Below are the code and all the weights of a small trained network. Each question names an input and a target symbol and asks about switching units off, where a switched-off unit gives its printed mean instead of its output.

import numpy as np


def w(rows, s, z=0):
    codes = np.array(rows[::2]) - 128.0
    scale = np.full(codes.shape[1], s)
    scale[-1] = z or s
    return codes * scale


def f(y):
    return np.maximum(y, 0)


def softmax(a):
    e = np.exp(a - a.max(-1, keepdims=True))
    return e / e.sum(-1, keepdims=True)


def log_softmax(a):
    a = a - a.max(-1, keepdims=True)
    return a - np.log(np.exp(a).sum(-1, keepdims=True))


def net(x, mask):
    ids = ['ΘΞαγδεζημπτψω'.index(c) for c in x.split()]
    T = len(ids)
    res = E[ids] + P[:T]
    u = 0
    for l in range(2):
        q, k, v = (res @ M[l].T for M in (Q, K, V))
        z = softmax(np.where(np.tri(T) > 0, q @ k.T / 3**0.5, -1e9)) @ v
        res = res + np.where(mask[u], z, O[l][:, -1]) @ O[l][:, :-1]
        u += 1
        y = f(res @ A[l][:, :-1].T + A[l][:, -1])
        res = res + np.where(mask[u : u + 8], y, B[l][:, -1]) @ B[l][:, :-1]
        u += 8
    return log_softmax(res[-1] @ U[:, :-1].T + U[:, -1])


Q, K, V, O, A, B = {}, {}, {}, {}, {}, {}
E = w([
[83,120,119,113,133,134,109,185,182,81,59,130],'Θ',
[152,104,133,125,122,113,24,134,96,138,130,93],'Ξ',
[96,102,104,109,166,117,101,146,208,132,136,151],'α',
[120,129,129,94,146,127,169,144,150,114,115,152],'γ',
[143,128,149,152,75,154,164,89,88,57,83,168],'δ',
[112,128,130,95,137,140,172,132,133,104,115,149],'ε',
[126,145,132,97,134,145,162,139,141,100,102,170],'ζ',
[132,155,160,246,116,231,89,138,162,226,63,148],'η',
[128,151,150,93,113,152,166,96,116,112,142,172],'μ',
[154,126,124,142,72,157,173,63,71,141,164,139],'π',
[118,135,140,117,111,149,156,143,135,57,47,159],'τ',
[143,99,124,79,188,121,134,144,152,120,138,134],'ψ',
[130,127,117,99,115,106,127,100,139,214,191,119],'ω',
],0.013)
P = w([
[55,254,29,115,177,142,120,15,179,77,83,58],'0',
[143,103,71,108,121,146,64,153,118,157,109,202],'1',
[135,90,101,125,108,135,101,140,135,158,117,159],'2',
[138,78,133,112,107,139,122,139,136,164,112,141],'3',
[135,70,153,115,108,148,140,138,149,156,120,117],'4',
[131,61,175,111,100,156,156,140,142,157,115,107],'5',
[121,56,192,109,95,182,160,144,150,144,123,89],'6',
[117,54,219,113,97,212,167,162,140,127,140,65],'7',
],0.0053)
Q[0] = w([
[179,161,170,147,89,103,97,76,61,193,200,52],'L0H1',
[120,80,112,72,170,18,102,173,153,121,178,54],'L0H1',
[145,142,105,43,153,35,162,82,46,1,188,118],'L0H1',
],0.0069)
K[0] = w([
[194,156,121,132,98,84,101,51,67,202,197,84],'L0H1',
[149,34,101,112,184,104,27,184,145,167,154,90],'L0H1',
[188,2,169,104,134,115,115,150,48,89,152,158],'L0H1',
],0.0065)
V[0] = w([
[181,123,136,148,54,129,185,15,57,181,230,141],'L0H1',
[117,130,170,109,86,141,215,148,83,22,88,197],'L0H1',
[67,137,75,3,206,47,184,104,196,129,214,145],'L0H1',
],0.0049)
O[0] = w([
[176,143,163,124,126,70,76,235,198,94,56,119,6],'L0H1',
[68,62,98,199,210,87,48,171,157,191,201,191,99],'L0H1',
[29,115,87,176,60,169,29,137,3,104,50,112,99],'L0H1',
],0.0061,0.002)
A[0] = w([
[156,107,227,10,148,103,171,156,156,93,159,76,167],'L0N1',
[170,182,149,140,131,181,145,65,120,80,56,111,176],'L0N2',
[97,152,95,179,221,166,103,68,119,197,170,187,127],'L0N3',
[39,166,31,45,92,139,110,61,97,81,92,106,250],'L0N4',
[63,90,183,159,40,144,144,217,166,213,117,126,159],'L0N5',
[126,94,109,132,161,114,101,95,154,235,254,154,119],'L0N6',
[125,144,104,186,142,107,43,132,172,64,45,108,143],'L0N7',
[156,83,161,136,100,200,159,48,120,99,126,122,177],'L0N8',
],0.0056,0.0023)
B[0] = w([
[87,175,126,104,59,253,152,112,208,154,8,86,202],'L0N1',
[91,197,130,75,76,144,210,94,146,115,119,149,182],'L0N2',
[57,148,129,185,159,178,136,66,212,190,107,117,169],'L0N3',
[206,107,192,106,183,130,120,132,188,84,191,199,252],'L0N4',
[212,72,148,122,136,246,72,147,111,132,75,153,197],'L0N5',
[119,138,11,117,203,203,204,212,71,51,133,240,175],'L0N6',
[115,200,101,71,95,109,142,238,47,81,96,190,164],'L0N7',
[106,103,131,114,81,194,162,62,122,155,150,160,215],'L0N8',
],0.0059,0.0042)
Q[1] = w([
[93,149,96,175,155,64,16,224,2,50,181,131],'L1H1',
[98,202,24,166,168,73,127,178,95,114,199,173],'L1H1',
[161,140,171,96,105,176,209,25,230,201,97,108],'L1H1',
],0.0083)
K[1] = w([
[103,149,31,107,136,20,104,140,99,86,187,166],'L1H1',
[142,143,97,71,108,43,141,159,79,128,147,129],'L1H1',
[143,112,254,150,115,235,117,121,162,177,73,86],'L1H1',
],0.0092)
V[1] = w([
[54,170,109,73,83,117,178,2,115,121,109,32],'L1H1',
[63,128,118,204,82,166,54,113,90,175,28,71],'L1H1',
[70,113,73,195,187,128,168,41,189,180,201,127],'L1H1',
],0.0062)
O[1] = w([
[49,141,121,121,52,26,156,171,163,185,203,174,170],'L1H1',
[73,228,181,131,189,61,97,117,84,157,171,152,95],'L1H1',
[193,130,122,198,100,156,81,159,129,120,254,153,252],'L1H1',
],0.0078,0.0013)
A[1] = w([
[152,165,149,136,225,151,114,64,62,97,71,78,31],'L1N1',
[121,93,66,136,89,135,149,109,8,130,141,131,121],'L1N2',
[167,50,126,104,92,153,115,92,145,105,86,98,254],'L1N3',
[111,170,130,109,147,141,175,105,164,120,120,156,163],'L1N4',
[97,118,47,100,109,124,183,120,138,122,98,155,116],'L1N5',
[110,173,179,110,97,85,121,149,101,202,92,113,200],'L1N6',
[139,106,118,123,126,124,51,211,96,115,128,92,120],'L1N7',
[127,114,48,112,165,128,133,254,148,130,101,108,126],'L1N8',
],0.0076,0.0023)
B[1] = w([
[164,171,36,200,78,49,153,156,166,146,42,34,170],'L1N1',
[51,248,18,46,53,121,253,242,34,27,32,217,145],'L1N2',
[125,69,175,100,123,202,113,102,159,172,123,144,254],'L1N3',
[113,169,91,76,88,174,158,175,95,91,86,183,191],'L1N4',
[212,201,81,125,87,172,137,169,8,55,110,158,185],'L1N5',
[45,72,166,110,205,104,113,62,198,200,159,125,166],'L1N6',
[153,186,56,95,53,181,160,215,52,95,105,193,146],'L1N7',
[99,220,61,103,59,118,188,204,21,82,120,195,151],'L1N8',
],0.0068,0.0073)
U = w([
[134,182,80,81,86,170,170,213,55,54,95,188,196],'Θ',
[176,11,173,116,130,182,81,37,188,192,112,124,203],'Ξ',
[39,23,254,111,213,109,107,7,227,159,172,131,156],'α',
[112,136,115,162,68,74,132,225,204,174,171,130,86],'γ',
[112,153,80,161,138,79,127,142,107,123,109,102,125],'δ',
[123,162,195,139,164,133,79,137,29,138,198,145,67],'ε',
[101,161,131,139,157,99,107,126,88,146,141,123,107],'ζ',
[189,116,63,173,114,121,134,139,161,98,128,72,31],'η',
[113,168,119,156,151,93,109,128,97,124,135,116,129],'μ',
[169,154,109,163,141,129,94,120,91,103,170,90,85],'π',
[37,138,88,114,170,66,163,113,141,154,91,138,50],'τ',
[147,118,73,146,114,87,166,154,188,114,90,88,2],'ψ',
[124,166,127,152,146,101,113,135,87,126,137,112,104],'ω',
],0.0071,0.0044)

Each question gives the input, a string of symbols that net reads in full, and the target symbol t.
The units are the heads (3 rows each of Q, K, V and O) and the neurons (one row each of A and B). Each row of codes is followed by its name. A weight is (code - 128) times the scale printed after its matrix; where a second scale follows, it is the last column's (O, A, B and U).
mask holds one flag per unit, layer by layer, with each layer's heads first. A switched-off unit (its flag False) gives its mean, the last column of its rows in O or B, instead of its output. The means were averaged over made-up inputs and are rounded, as every weight is.
A unit's drop is (log p(t) with every unit on - log p(t) with that unit switched off) / (log p(t) with every unit on - log p(t) with every unit switched off).
The circuit of an input: a set's keep is (log p(t) with only the set's units on - log p(t) with every unit switched off) / (log p(t) with every unit on - log p(t) with every unit switched off). Starting from the 12 units with the biggest drops (on a tie, the unit counted first), units are removed one at a time, each time the one whose removal leaves the highest keep (on an exact tie, the one counted first), for as long as the keep stays at least 0.8.
units of the circuit, in order: the units of the circuit, biggest drop first
unit that matters most: the unit with the biggest drop
top k neurons: the k neurons with the biggest drops, biggest first
k most important neurons of layer l: the k neurons of layer l with the biggest drops, biggest first
input π Ξ Ξ η ζ, target ψ: units of the circuit, in order	L1N1, L1H1, L0H1, L0N5
input α Ξ Ξ Ξ Θ η τ Θ, target α: unit that matters most	L0H1
input Ξ μ Ξ η ψ Ξ Ξ Ξ, target Ξ: units of the circuit, in order	L0H1, L1N3, L1H1
input π Ξ Θ γ ζ η Θ, target ψ: top 3 neurons	L1N1, L0N5, L0N7
input δ τ ε γ μ Ξ τ, target Ξ: units of the circuit, in order	L0H1, L1H1, L1N3
input ω π ω η, target τ: top 2 neurons	L1N6, L1N1
input ω π τ τ ω μ ζ ζ, target Ξ: top 2 neurons	L0N7, L0N6
input ε Ξ Ξ ω Θ δ δ, target Ξ: units of the circuit, in order	L0H1, L1N3, L1H1
input μ α η ω ε Ξ Ξ Ξ, target δ: units of the circuit, in order	L1H1, L1N1, L0H1, L0N5
input α Θ Ξ α δ δ η δ, target α: 2 most important neurons of layer 1	L1N6, L1N5
input Θ ω η π δ π, target ε: units of the circuit, in order	L1H1, L0N3
input η ω ω, target γ: units of the circuit, in order	L0H1, L1H1, L0N2, L0N3
input μ ζ μ δ Θ π π Ξ, target Θ: units of the circuit, in order	L1N7, L0H1, L0N7
input ω Ξ Θ ψ γ Ξ Ξ, target α: 2 most important neurons of layer 0	L0N1, L0N6
input Ξ η ω ζ, target Ξ: units of the circuit, in order	L0H1, L1H1, L1N3
input μ τ ε Θ γ Ξ, target Θ: top 4 neurons	L1N7, L1N2, L0N4, L0N6
input γ μ Ξ Ξ Θ Θ, target Ξ: top neuron	L0N6
input Ξ ζ Ξ, target Ξ: top 2 neurons	L1N3, L0N6
input η Ξ α Ξ, target γ: 2 most important neurons of layer 0	L0N2, L0N3
input μ τ ψ Ξ ε μ α ε, target Ξ: 2 most important neurons of layer 0	L0N2, L0N5
input π η Ξ Ξ α, target ψ: top 3 neurons	L1N1, L0N5, L0N7
input ω μ π τ ζ ε Θ η, target τ: top 2 neurons	L1N1, L1N6
input Ξ Ξ ε Ξ Ξ ω, target Θ: top 3 neurons	L0N6, L1N5, L1N4
input δ τ η ω Θ, target η: top neuron	L1N1
input Ξ ω γ δ π π, target Ξ: 2 most important neurons of layer 1	L1N3, L1N8
input δ τ ω Θ α, target Θ: top 2 neurons	L0N6, L1N8
input Ξ μ ε Ξ η Θ μ, target Ξ: most important neuron of layer 0	L0N1
input ω μ α ε Θ δ τ δ, target Ξ: 2 most important neurons of layer 0	L0N6, L0N7
input μ Ξ Θ Ξ α, target Θ: top 3 neurons	L0N6, L1N5, L1N8
input π ψ π, target Ξ: 2 most important neurons of layer 1	L1N3, L1N4
